Here is a tiny trained network, its code and every weight. The questions are about switching its units off for an input and a class, where a switched-off unit gives its printed mean instead of its output.

import numpy as np


def w(rows, s, z=0):
    codes = np.array(rows[::2]) - 128.0
    scale = np.full(codes.shape[1], s)
    scale[-1] = z or s
    return codes * scale


def norm(h):
    return h / np.sqrt((h * h).mean(-1, keepdims=True) + 1e-5)


def f(y):
    return y / 2 * (1 + np.tanh(0.7978845608 * (y + 0.044715 * y**3)))


def log_softmax(a):
    a = a - a.max(-1, keepdims=True)
    return a - np.log(np.exp(a).sum(-1, keepdims=True))


def net(x, mask):
    res = np.array(x, float).reshape(1, 6) / 4 @ E
    u = 0
    for l in range(4):
        y = f(norm(res) @ A[l][:, :-1].T + A[l][:, -1])
        res = res + np.where(mask[u : u + 7], y, B[l][:, -1]) @ B[l][:, :-1]
        u += 7
    return log_softmax(norm(res)[-1] @ U[:, :-1].T + U[:, -1])


A, B = {}, {}
E = w([
[130,129,128,126],'x0',
[92,72,78,91],'x1',
[99,51,106,211],'x2',
[127,130,124,129],'x3',
[128,124,125,128],'x4',
[150,191,1,164],'x5',
],0.008)
A[0] = w([
[217,111,97,132,5],'L0N1',
[37,84,51,50,92],'L0N2',
[108,124,113,94,35],'L0N3',
[142,104,138,94,84],'L0N4',
[115,81,226,47,79],'L0N5',
[122,68,117,254,157],'L0N6',
[142,159,86,86,220],'L0N7',
],0.0078,0.0027)
B[0] = w([
[166,68,169,170,107],'L0N1',
[86,137,146,114,210],'L0N2',
[120,94,119,169,111],'L0N3',
[185,191,73,160,126],'L0N4',
[181,54,90,87,253],'L0N5',
[56,189,185,72,253],'L0N6',
[2,149,81,94,189],'L0N7',
],0.0075,0.0039)
A[1] = w([
[94,149,199,253,57],'L1N1',
[140,173,122,47,66],'L1N2',
[119,152,95,136,32],'L1N3',
[146,128,242,150,105],'L1N4',
[202,172,172,182,4],'L1N5',
[87,133,114,100,157],'L1N6',
[196,173,136,92,108],'L1N7',
],0.012,0.0032)
B[1] = w([
[58,168,119,106,213],'L1N1',
[105,151,188,143,207],'L1N2',
[196,103,188,164,138],'L1N3',
[219,80,93,154,253],'L1N4',
[102,253,72,183,153],'L1N5',
[172,136,205,54,238],'L1N6',
[36,167,141,122,181],'L1N7',
],0.0058,0.0035)
A[2] = w([
[149,189,1,178,104],'L2N1',
[83,181,116,91,232],'L2N2',
[194,189,178,238,175],'L2N3',
[153,168,179,140,220],'L2N4',
[176,142,169,158,10],'L2N5',
[66,63,123,241,254],'L2N6',
[178,166,104,51,71],'L2N7',
],0.0091,0.00099)
B[2] = w([
[208,69,161,92,239],'L2N1',
[168,23,189,199,254],'L2N2',
[68,39,18,109,178],'L2N3',
[76,88,79,209,157],'L2N4',
[104,89,75,39,121],'L2N5',
[177,254,209,2,183],'L2N6',
[112,192,174,192,179],'L2N7',
],0.0086,0.0039)
A[3] = w([
[115,172,94,99,25],'L3N1',
[116,79,198,167,104],'L3N2',
[94,103,104,49,3],'L3N3',
[162,168,92,104,97],'L3N4',
[224,110,119,104,134],'L3N5',
[91,12,170,76,237],'L3N6',
[141,197,83,148,126],'L3N7',
],0.011,0.0037)
B[3] = w([
[185,96,239,86,119],'L3N1',
[167,142,122,109,160],'L3N2',
[58,123,71,170,143],'L3N3',
[106,39,254,62,124],'L3N4',
[139,95,200,197,160],'L3N5',
[153,166,92,186,250],'L3N6',
[133,67,67,27,128],'L3N7',
],0.008,0.013)
U = w([
[120,104,107,160,253],'0',
[218,10,137,109,81],'1',
[67,175,165,63,76],'2',
[52,87,8,121,75],'3',
[133,109,97,173,114],'4',
],0.012,0.005)

Each question gives the input, the list of numbers given to net, and the class t.
The units are the neurons (one row each of A and B). Each row of codes is followed by its name. A weight is (code - 128) times the scale printed after its matrix; where a second scale follows, it is the last column's (A, B and U).
mask holds one flag per neuron, layer by layer. A switched-off neuron (its flag False) gives its mean, the last column of its row in B, instead of its output. The means were averaged over made-up inputs and are rounded, as every weight is.
A unit's drop is (log p(t) with every unit on - log p(t) with that unit switched off) / (log p(t) with every unit on - log p(t) with every unit switched off).
The circuit of an input: a set's keep is (log p(t) with only the set's units on - log p(t) with every unit switched off) / (log p(t) with every unit on - log p(t) with every unit switched off). Starting from the 12 units with the biggest drops (on a tie, the unit counted first), units are removed one at a time, each time the one whose removal leaves the highest keep (on an exact tie, the one counted first), for as long as the keep stays at least 0.8.
units of the circuit, in order: the units of the circuit, biggest drop first
most important unit: the unit with the biggest drop
k most important neurons: the k neurons with the biggest drops, biggest first
top k neurons in layer l: the k neurons of layer l with the biggest drops, biggest first
drop of u: that unit's drop, to one decimal
input [6,-4,6,1,-1,-5], class 2: 2 most important neurons => [L2N6, L1N1]
input [-8,-8,-3,1,4,5], class 3: units of the circuit, in order => [L2N3, L3N7]
input [-6,-3,-1,-6,5,6], class 1: units of the circuit, in order => [L2N1]
input [-5,-5,-2,3,4,3], class 3: units of the circuit, in order => [L2N3, L0N6]
input [4,-7,5,-6,-5,3], class 3: 2 most important neurons => [L2N3, L0N7]
input [-4,-7,3,-2,1,6], class 3: 2 most important neurons => [L2N3, L0N5]
input [-7,7,1,-1,4,-4], class 3: units of the circuit, in order => [L2N2, L3N3]
input [4,-7,4,-7,5,8], class 1: units of the circuit, in order => [L2N1, L3N6]
input [-7,4,-6,-5,0,4], class 2: top 2 neurons in layer 2 => [L2N7, L2N3]
input [-4,5,1,-5,2,-2], class 3: 2 most important neurons => [L2N2, L2N1]
input [-5,-1,-5,-7,-7,8], class 1: units of the circuit, in order => [L2N1, L3N4]
input [8,4,8,-6,-5,-7], class 2: 4 most important neurons => [L2N6, L2N3, L2N2, L2N1]
input [8,-7,-3,3,6,-6], class 3: 2 most important neurons => [L2N3, L1N5]
input [-1,6,-7,-2,-5,6], class 2: most important unit => L1N4
input [-2,6,7,1,5,5], class 2: 3 most important neurons => [L2N6, L0N5, L2N3]
input [-1,-7,4,-2,3,4], class 3: top 2 neurons in layer 0 => [L0N7, L0N2]
input [-5,-6,1,-5,3,5], class 3: 2 most important neurons => [L2N3, L0N5]
input [-4,-5,8,1,-4,3], class 2: 2 most important neurons => [L2N6, L3N6]
input [2,-5,0,-4,-4,8], class 1: 2 most important neurons => [L2N1, L3N6]
input [-8,4,-3,5,6,-1], class 0: most important unit => L3N6
input [-8,-5,4,-7,-6,8], class 1: top 2 neurons in layer 2 => [L2N1, L2N6]
input [6,-7,4,-7,-4,-3], class 3: drop of L2N3 => 0.2
input [-7,6,8,-1,1,4], class 2: drop of L2N6 => 0.8
input [6,-8,-2,-2,-1,0], class 3: drop of L2N3 => 0.4
